Each row is followed by its class number.
[-19  -8   8  -6   7   5  15   4 -17   8  -8   1  -1   8   8   8   7 -10
 -12   9   1   9  -8  28  11   8   0   8  17 -11 -11 -26  -1  22  17   3]
3
[-24   6   0 -12 -10   1   9   7  -8  15  -5   2  -9   5  10  23   6 -11
   7  -9   0  24 -10   3 -17  -7  12   2   7 -13   9  20   3  18   6  -7]
3
[ -7  -8 -10   9   6  22 -14  -5  -3   4 -20   5  -9   0   9  -4   7  15
  -7  -4  -5   9  -2  -2   5  -6  -8   4  -2  -3 -10 -14  16   9   5  14]
10
[-11   6   5   2 -10  -5  -1  11   6  12  14   2   5  -2   1  33 -20   4
  18  -2  -1   9  -6 -20   3  15  10  -8  16   9  29  22  13   2  -4  -6]
8
[  8   2   4  -2 -11  -8 -12  14  -7  -6   0  -2   7  -5  -9  23   3  -1
   2 -11 -10   7  -1 -13  -6   5  22  -4   1 -10   0  21  -6  11 -10 -12]
11
[ 41 -54  -8 -35  35 -20  26  -8  21 -26 -19  37   7   0  48  14  32  -3
 -24 -34  15  37  22  12   5  -8 -12  -1 -16  -2 -17  -7 -49 -29  31 -13]
6
[ -5   3  -6   3 -10 -16  22  -8   0   4   1  13  21 -10  -1   7 -10  12
   2   2   0 -10  -8   2   4  16 -13   2   4 -19   1 -16   3  24 -11   9]
0
[ 21  22   5   8 -14  -2  -8 -18 -14  -4  -3   2   5   1 -14 -29  -1   4
  -1 -10   7  15  -4  30  -3  -4  -3  -6  -6  -4  -4   0 -17  12  19   5]
2
[-13   2   5 -14   3 -10  15  13  11   7  13   1  -2  -9  15  17  13  -7
  14 -10  -1  28 -12 -18 -17   5   0   6  -2  -7   8  35  -5 -11 -12  -8]
1
[107   1  -2  11  -8  -6 -14 -15  26  -2  -9   3  21  13  43  -2  13   6
  -6  20   7  -6  -1  -9 -19  27 -25   8  14  -2  13 -22   8  -5  28  34]
9
[111   8  -9  21 -18 -36 -18  -4  48  38  31  -4   1  20   6  -3 -31 -36
 -23  30   0 -32   8  -3   7   3  15   1  60  52  43   0 -15 -19  11  15]
6
[-71   5  15  11  49  25 -16  -6 -35   0  21 -17 -18   8 -55 -14   1   8
  26  36 -18  10 -12   5 -16 -15  38 -15  15  22   7  22  11   8 -12   4]
4
[  2   1   8  -2  10  -5   9   9  10   6   5   9   4  -4  26   8  -4  10
  20  -1   0   8  -3 -12  -6  12   1  -8   3  14   7  27  -7 -12   4  -4]
9
[ 17   0  17   0  -2 -27 -26   2  40   2   2   4  16 -10  -8   9  11  -1
  34  20   6  -4  -4  -7 -28  12  -3  21  42  -7  11 -36 -17  -3   5  12]
5
[ 51  16  26 -13  16 -25 -22  -1  47  25  12   4  24 -17 -21 -10 -55  -4
  -4  10  12 -12   2   6   1  -1  -8   7  31   6  10  -9  -1  -9  20   9]
1
[-15  -6  -8   4   0   2  13   9   8   6  -1  14  12   6  27  18   3  16
   5   4 -18   7  -1 -16 -17   6  -5  -6  -2   8  -2  20   0   1   0   0]
6
[-21   1  -9  21   8  21 -22  14  11   9   9 -17 -27 -15 -17  -1  25   0
  17  13 -29   2 -11 -28 -10  13  22  17  15   3   0  -6  16  -9 -10   0]
0
[-29  -8 -11  -2  21 -14   5  18 -13   6  -6   0   7   6  -5  13  -7  10
 -16  -4 -11   3  -4  -3  -4   1   6   6  24   2 -12 -30  -1  15   1  -9]
6
[-10   0   3  -2   5 -11   9  21  16   3   6   7  10  -5 -14  18   1   0
 -11   8   4  -2   7  -4   5   0  -1   1   2  -8   7  -9   5  -3   5  -6]
8
[-31  16  15  -4  21   5  -1  14  -1  21   1  -4   0   3 -11  12  -6  -4
 -14  17   8   6  -9   5   9   8   2   0  10 -13  -5  -2   0   7   5  -6]
5
[ -1  17   6  11  -9  -7  -2  -2 -17  -9  -2   1  -6   1 -22 -13   9  -2
  -4   8   2  14   3  14   6 -15  11  12  -3  15  17 -15  -3   0  10   1]
4
[-27   1  -7  -5  11   5  19   6   3  15  -5   4  -4  -4  -4  18  -9  10
 -23  -3   1   0   5 -12  -4   4  -5 -10 -11 -10  12   6  -3  -5  -5  -3]
0
[-11   0  -5  -5  40  22  11  17  16   9 -18 -10 -16 -18  -6  24  47 -28
 -14   5  -3  43 -14  11  -2  -5  -5  15   5 -32 -15 -18 -11 -10   1  13]
3
[  3 -12   7  -4 -18   3  12 -12   8  -4   4   1   5   7   8   9 -20  12
  10  -5 -22 -17   8 -12  -1  13   0 -17   7   9  14  11  -7  -1  11  -1]
7
[-37 -26   8   7 -40 -28   1 -17 -21 -20   2  -4  -1  26 -12  -3  36  -4
  47   5  -7   7  -5   2 -37 -10   9  -8  21   8  25 -22  -2  21  -5  12]
7
[  6   7   4   5  -8 -17  -6   5 -14   3   1   4  13  13 -17  14  15 -15
 -18   6   3   3 -11  19 -13  -3   7   2   5 -17   8 -14  -2  19  23  -3]
2
[ -3  25  27   2 -38   0  -4 -12  -2  17 -10 -26 -11  15 -20  19 -12  -8
  -2  -8   2  34 -18   5   2   8   2   1  14   4  48 -16   7  -3  13  -1]
7
[  8  13   2   4  -1  -4  -6   1  -7  -1  -7  -8  -7   4  -7 -17 -11   6
  -4   2  17   3   5   4   5  -4   8   9  -2   9   9 -23   2 -12  14   2]
5
[-33   7   1   1 -23   7 -19  -1 -17   6  -5  -5   9   3  -1  10   5   4
  -5 -15  -9  -4 -12  -4 -13  14 -10   7 -14 -10   6   7   3   7 -12  -1]
2
[-49   6   0   6 -19  10  -9  10 -27   2  -1 -10  11  -6   2   5  -1  14
   7  -9 -21  -5  -7 -18  -5   6  -7   9 -21  -3   0  17  14   3 -19   0]
1
[-12  27  29   5  37 -14  -8  -4  35  25  18  36  10   6   5 -22  -1  14
  14  24  16  11   2  27 -15   5 -25  21  -7   2   4   8  -7  -4  -2  13]
8
[-20  36 -21  29  21  28   8 -10  -8  17  -8  -8 -53  -9  -1 -27  13  10
 -49  -1 -40  27   4  29  37 -19   0  23  35  13  -7 -40   2  10  59 -20]
4
[ -2  -5   0 -10   1 -13  17   5   9   5  -6   8  -1  19  18   6   2 -10
 -14 -14  -4  -1  -7   2 -10   5 -17  16  -8 -16   4 -17  -3  -5  11   0]
7
[ -8   7   8  -1   4 -11   5 -22  15   5   8  12  -1  11  29   8   1  -5
  29   8  11  20 -20   2 -24   4 -13  10   4   3  31  19  12 -12  17  15]
5
[-14  18  -7  12   5  -6   4  17   7   4   3   0  -3  -5   0  21   3   5
  15  -1  -6   9  -7 -13 -23   5   6   5   0  -4  10  15  10   2 -21   4]
11
[ 14 -10 -40 -15  12  21  45 -44 -14   5 -17 -29  20  12   8 -19  11   6
  11 -22  -3  37 -14  29 -34 -47  31 -44  -9 -44 -12  33 -29   8 -14   5]
2
[  7  14   3   5 -23  -9 -16 -12  -1  20   4 -23  -3  22 -17  21 -35 -32
  20 -20  27   2 -34  20 -22  -8   9   3   3  -1  54  -2  26 -11  14  12]
2
[ 57  24  26  19 -20 -15   2  -7  12  27  -6  11  24   3 -23  32 -42   8
  -2  17  15  12   5   7  28  21   8 -23  26  11  38 -22  -4  27   0  21]
7
[ -6 -15   1  15  -9  -2  -7  -9 -12  -7 -11  17  18   5  -7  -3  36  11
 -12  12  -3  11   0  12  -8   5   0   9 -18 -10  -4 -29   0  12   3  13]
2
[ -8   5  -1  -7 -11   6   8  -5  -3   4  -1   0   4 -14   9  17  -7   4
  12   3 -16  12  -2 -10  -4   4  11  -9  16   6   9  28   6  14   1   1]
3
[-13  -2  -1   5  -7  14 -12   3  -8  -4   0 -10  -4   4  -2  25  14 -14
 -11   1  11 -18  -1   3   2  17 -15  -5 -20   3  12  -3  27  -6  -2   9]
2
[ 36   1  11   9  27  14 -19  -1  26   2  -1   0  18 -12   6  -1   9  21
  20  23  -5  -9  17   2 -13   7   4   6  -5   0  -8 -10   2 -12   5  15]
1
[-28  16  -8   0  25  -8  -2  15  -8   0   0  -2  -3  -8  11  11  -6   3
  15 -14  -9   9  -6  -6 -13   0   4   6   4   6  -4  21   7  -1 -22  -2]
11
[ -3  -1  12  -1  11  -8  11   4  -1  10   4  10   7  15   1  22   3   0
  13   5  -8  20  -7  -9 -13   6  20  -6  -2  -1  16  17  -4   5  -8   1]
7
[-24   6   1  14  23 -10  -8   6 -16   9  -2  13   9   9 -15  27  21  -6
  -6  12   2  -5 -14  12 -14   5  -2  21 -11 -29   9 -27  14  20   3  10]
0
[ 42  24   8  12   0 -14  -5   1  -5   3  -4   2   0  -1   3 -21 -12   4
 -12  -2   9  15  -5   4  10   7 -13   2   6  17  12  -7  -8  -8  24  12]
9
[ -1   6   5   9   1  -9 -20  -8   1  -2  -4  11   7   3 -17 -19  11   4
   2   4  11  15   9  17  -3 -23  -3   4  -9  -3   4 -13  11   8  15  11]
8
[-31  10   9  -5   7  -3  10   2   2   2   6   8   1  -2  -8  -1 -11  13
  16   5 -12   7  -4   2 -14  -9  10   5  13   4   7   7 -11   4  10 -11]
4
[ -3  -3  -9  13   7  15  -6  -3  -7   6 -12   9   3   7   6   0  15   3
 -17  -7  -1   5  -4  13  -5   7 -13   4 -21 -15  -7 -13  -8   2   5  13]
2
[ -9 -16  16 -17 -11   3  18  -5  -1  -5  11 -10   3 -19 -22  29 -26  10
 -10   3 -24  -5  -6 -11  13  35  16  -2  33   5  22  -4 -17  -4   8 -12]
3
[ 11  39  13   3  44  13  -7  14   0  19  -7  12   2 -18  -8  -3 -56   0
   9 -17  -6   9  -6  30  26 -13  -9 -26  23   0 -20  36 -48   9  33   3]
10
[ 21 -24 -14   3  28  17  14  -4  29  -6  -5   6   1 -13  34  -3  43   7
  14  25  -8  40 -13 -43 -26  26  -6   9 -16   5   6  14   5 -44 -37  37]
0
[-18  11   0  -9  -2 -12   9  24  -9  11 -20   1   4  -2   6  20   4 -16
 -24   4  16   4   7  11   3  -7  -8  10   5  -3   1 -26  11  13   5   4]
3
[  5  30  12  -1  13 -10   3  -2 -11  -4  -3  -2  -1   2 -16 -27 -30   3
  10 -13   2   3   0  23   8 -10   1  -2  -3   5  -7  -5   4   9  19   0]
7
[ 13 -16  -2   4 -26  -1 -13  -9  -7  11  -3   6  26  11   5  13  12  -7
 -12   0  -5  -3 -14   1  -4  13   6   7  -9 -17   4  -3   0  13  -9   6]
2
[ 27   2   5 -14 -31  -4  -1 -19  -6  -3   9 -31  -5  23   7  20  26 -17
  20  -1  20   5 -12   5 -23   3  26  -1  10 -20  29  10   0   2   4 -12]
5
[ 49 -25 -13 -18 -44 -30   0  -5  54   2  26  -7  -9  16  -1  -2  -6 -15
 -35  -7  -9 -34  -7 -38 -41  24 -33  16  33  -6  26 -11 -22 -25   7   3]
6
[-56   2 -19   5  -7   3   3 -10   4  16  -5 -16 -25   2   8 -24  26  -2
  22  -2  19  -4   8  11 -14 -29   0   8 -14   8   2 -13  37   0 -32   3]
0
[  1  -6  -7   5  14  17 -11  -2  -2  12 -12   5  -6  15   8  -2   3   0
 -28  -9   5   5  -6   9 -11  10 -16   7 -17 -13  -2 -16  -2  -6  14  13]
2
[ 23  14   5  11   1 -20   2   3 -19 -16  -4  -5   3   1  -9 -30   1   7
   0  -2   4   0   2  16   2  -7  -1   2   4  13   2 -22 -14  -7  28   4]
9
[-30  -5  19   0  14  -1 -19  -2 -12   0   5  -4  -8  19 -14   1  -6  -6
   0   2 -10 -18  -9   6  -3  16 -12  11   6   2   5 -24  14   7  10   7]
7
[ -6  18  -8  -3  24  -3  17  14   7  14   9  10  -6  -8   0  15   0   8
   0   5  -8  18  -3 -21 -18   4  16 -10   5  -8   5  33  -4   5  -3  -8]
0
[ -3   9  -6   1  21   2   6   5   4  10  10   5 -15  -6  -3   9   9   6
   9   3  -9  17   2 -12 -13  -1  27  -8   8   0   7  25  -5   3   4 -13]
0
[ 15  10  -5  13 -35  -4 -11 -12  -9   0  -5  -3   5   7  -8 -15  -5  -3
  -8  -9   0   1  -8  10  -7  -2  -4   2  -9   0  15  -5   3   1  15  10]
2
[ 17   4  12  13  -6   0  -6  -6 -10   0   2   3  -7  18 -13 -13 -12 -10
  -2  -1   0  -4  -5  12  13   5  -1   4 -17   5  10 -10  11   0  16  14]
7
[  6 -11  -5   7  -3   2   7  -2  -6   9 -11  -1 -10  26   8  -4 -10  -3
 -11  -7   0  -4   5   6   4  -5   3  -2  -5   3   8 -26   8   2  16   9]
7
[ 13   0 -10  18   8  11  -5  -2   8  13 -10  14 -13   5   5 -12   3  12
 -10   8   5   6  11  -3  -6  -3   1   5 -17   3   8 -14  12  -6  12  15]
0
[ 114    9   16  -10 -100    4  -36  -34  -13   -5  -11  -48   22    9
    2  -33  -44  -32    3  -11    7  -25   -7   26   24   10    0  -10
   41    6   12  -13  -15   14   30   20]
3
[ -6   6   0   6   6  -2  -2  -5  -3 -15   1  -1 -12   0  -6 -13  12   4
   0  -6   1  10  -1  12  -1  -2 -14   8  -6  14  -3 -12   9  -6  17   2]
6
[-17  -5  39   5  -3  17 -34  -5  17   8  19   3  -6 -26  -3   1  24   5
  14   8 -16   4   1   1  33  36  -5  27  -3  16  -9   7   0  -9 -10 -10]
1
[ 80 -20 -30  -5  11  -5  -1   7   7 -16  11 -33 -25  35  -7 -28  13 -34
 -46  17   4 -16 -29 -42 -32  35 -17  23  17 -19   1 -50  46 -13  -5  45]
7
[ 16 -10  -9   1 -15 -21  19 -29  21  17  -2  17  17  14  28 -11 -14   9
   4   9   3  -3  -1  15  -5 -14   5   9  19  -7  13 -19   2  10  25   3]
5
[-38   8   3  11   9  11  -9   7  -4  12  -1  -2   3   5  -6  15 -13   6
 -13  12   2  -3  -3  -3   9   8 -21   0   0   4  15 -13  34   2   2  15]
8
[ 41  38  18  -1 -28 -35 -14   8 -14   6  10 -19   7  20 -11   2 -32 -56
 -22 -24  36 -37 -27  44   2  17 -71  20  10 -26  22 -31 -22   1  28  28]
1
[-11   3  -5   9 -13  27 -10   4   0  14  -7  -8 -34  13   5 -15  11  10
 -14  -8   0  10  -8  -4  -1   3  -2  17  -8  -2   1  -7   9  -4  -1   0]
10
[-51  15   5  -4  -1  -2 -19   8 -12   6  -3   0  13  -1 -10   7  -6  10
   6 -10  -6   9  -9  -7 -11  -6  -9  10  -6 -14   4   7  20  11  -6  -3]
8
